Below is a small trained network, with its code and all its weights. Each question gives an input and a class and asks what happens when units are switched off, that is, made to give their printed mean instead of their output.

import numpy as np


def w(rows, s, z=0):
    codes = np.array(rows[::2]) - 128.0
    scale = np.full(codes.shape[1], s)
    scale[-1] = z or s
    return codes * scale


def f(y):
    return np.maximum(y, 0)


def log_softmax(a):
    a = a - a.max(-1, keepdims=True)
    return a - np.log(np.exp(a).sum(-1, keepdims=True))


def net(x, mask):
    res = np.array(x, float).reshape(1, 7) / 4 @ E
    y = f(res @ A[0][:, :-1].T + A[0][:, -1])
    res = res + np.where(mask, y, B[0][:, -1]) @ B[0][:, :-1]
    return log_softmax(res[-1] @ U[:, :-1].T + U[:, -1])


A, B = {}, {}
E = w([
[125,128,126,130],'x0',
[234,189,152,234],'x1',
[128,129,130,125],'x2',
[129,127,128,127],'x3',
[225,114,234,28],'x4',
[172,16,91,139],'x5',
[88,52,253,200],'x6',
],0.0066)
A[0] = w([
[112,105,159,151,60],'neuron 0',
[105,109,94,176,11],'neuron 1',
[103,198,183,144,154],'neuron 2',
[183,6,87,144,56],'neuron 3',
[150,145,81,104,51],'neuron 4',
[197,129,40,100,34],'neuron 5',
[153,124,90,114,56],'neuron 6',
[219,116,137,156,101],'neuron 7',
[121,89,152,151,72],'neuron 8',
[149,58,177,183,91],'neuron 9',
[90,35,98,60,21],'neuron 10',
[100,98,184,166,1],'neuron 11',
[106,112,79,178,78],'neuron 12',
[184,102,183,95,67],'neuron 13',
[235,106,155,70,47],'neuron 14',
[172,125,120,170,67],'neuron 15',
[105,116,122,154,125],'neuron 16',
[95,128,84,187,15],'neuron 17',
[186,179,126,194,30],'neuron 18',
[107,168,103,189,117],'neuron 19',
[138,115,119,130,54],'neuron 20',
[185,148,82,128,119],'neuron 21',
[122,156,117,139,27],'neuron 22',
[179,119,101,83,138],'neuron 23',
[174,128,95,183,108],'neuron 24',
[148,52,54,177,96],'neuron 25',
[194,101,122,178,65],'neuron 26',
],0.015,0.0068)
B[0] = w([
[86,166,140,155,161],'neuron 0',
[155,198,114,112,162],'neuron 1',
[138,23,104,172,216],'neuron 2',
[174,2,104,167,239],'neuron 3',
[95,142,152,176,166],'neuron 4',
[60,180,154,219,203],'neuron 5',
[101,141,136,156,147],'neuron 6',
[74,87,140,75,219],'neuron 7',
[88,161,144,159,172],'neuron 8',
[82,152,123,231,246],'neuron 9',
[47,136,158,19,239],'neuron 10',
[61,192,149,181,176],'neuron 11',
[189,170,137,109,199],'neuron 12',
[214,193,90,97,227],'neuron 13',
[246,222,108,97,253],'neuron 14',
[89,133,124,68,165],'neuron 15',
[158,138,113,110,170],'neuron 16',
[189,194,131,113,184],'neuron 17',
[73,146,150,9,194],'neuron 18',
[211,139,127,137,213],'neuron 19',
[133,164,120,127,128],'neuron 20',
[102,106,127,207,200],'neuron 21',
[135,140,139,152,135],'neuron 22',
[117,81,130,201,212],'neuron 23',
[75,105,125,85,196],'neuron 24',
[212,123,111,131,225],'neuron 25',
[85,106,154,72,187],'neuron 26',
],0.029,0.0069)
U = w([
[161,205,139,87,80],'0',
[107,89,142,115,251],'1',
[40,185,175,157,73],'2',
[44,145,182,2,90],'3',
],0.0061,0.013)

Each question gives the input, the list of numbers given to net, and the class t.
The units are the neurons (one row each of A and B). Each row of codes is followed by its name. A weight is (code - 128) times the scale printed after its matrix; where a second scale follows, it is the last column's (A, B and U).
mask holds one flag per neuron, in row order. A switched-off neuron (its flag False) gives its mean, the last column of its row in B, instead of its output. The means were averaged over made-up inputs and are rounded, as every weight is.
A unit's drop is (log p(t) with every unit on - log p(t) with that unit switched off) / (log p(t) with every unit on - log p(t) with every unit switched off).
The circuit of an input: a set's keep is (log p(t) with only the set's units on - log p(t) with every unit switched off) / (log p(t) with every unit on - log p(t) with every unit switched off). Starting from the 12 units with the biggest drops (on a tie, the unit counted first), units are removed one at a time, each time the one whose removal leaves the highest keep (on an exact tie, the one counted first), for as long as the keep stays at least 0.8.
circuit, biggest first: the units of the circuit, biggest drop first
most important unit: the unit with the biggest drop
top k neurons: the k neurons with the biggest drops, biggest first
drop of u: that unit's drop, to one decimal
input [-8,-8,-4,-7,5,5,-3], class 3: most important unit	neuron 10
input [-8,2,-7,3,-2,1,-4], class 2: circuit, biggest first	neuron 3; neuron 5
input [-1,6,-6,5,4,0,2], class 3: circuit, biggest first	neuron 7; neuron 18
input [6,-4,-8,-1,0,-4,6], class 2: circuit, biggest first	neuron 3; neuron 11
input [2,-5,8,3,-6,0,-8], class 2: top 2 neurons	neuron 5; neuron 14
input [-1,6,3,6,-3,2,-6], class 2: top 3 neurons	neuron 5; neuron 21; neuron 10
input [-5,-6,0,-8,-6,-3,-1], class 0: circuit, biggest first	neuron 17; neuron 12
input [-3,8,8,-8,-6,-2,-8], class 2: top 3 neurons	neuron 5; neuron 21; neuron 10
input [7,-1,0,-3,5,1,8], class 2: top 2 neurons	neuron 9; neuron 11
input [-6,0,-2,-2,5,0,-7], class 2: top 3 neurons	neuron 5; neuron 23; neuron 21
input [-1,0,2,2,8,2,6], class 0: top 2 neurons	neuron 14; neuron 13
input [-4,2,-2,-2,-7,7,-6], class 0: top 4 neurons	neuron 25; neuron 12; neuron 17; neuron 1
input [2,3,-8,6,5,-6,-8], class 2: top 2 neurons	neuron 5; neuron 3
input [-5,-7,1,-8,2,3,3], class 3: circuit, biggest first	neuron 10
input [-7,4,4,-7,3,-6,-2], class 1: top 2 neurons	neuron 2; neuron 10
input [8,-7,-8,-7,1,5,-5], class 3: top 4 neurons	neuron 10; neuron 9; neuron 2; neuron 19
input [0,-7,4,-6,-7,5,7], class 0: top 2 neurons	neuron 25; neuron 12
input [3,-7,-6,-1,-3,-4,-6], class 3: top 2 neurons	neuron 9; neuron 10
input [-1,6,5,8,2,2,8], class 2: top 2 neurons	neuron 9; neuron 11
input [8,5,2,-4,-1,3,5], class 2: most important unit	neuron 9
input [2,2,-8,-7,4,-5,-3], class 1: drop of neuron 17	0.1
input [-3,6,-5,6,3,-8,-5], class 1: drop of neuron 21	0.2
input [-7,-4,0,-1,7,3,-3], class 0: drop of neuron 14	1.3
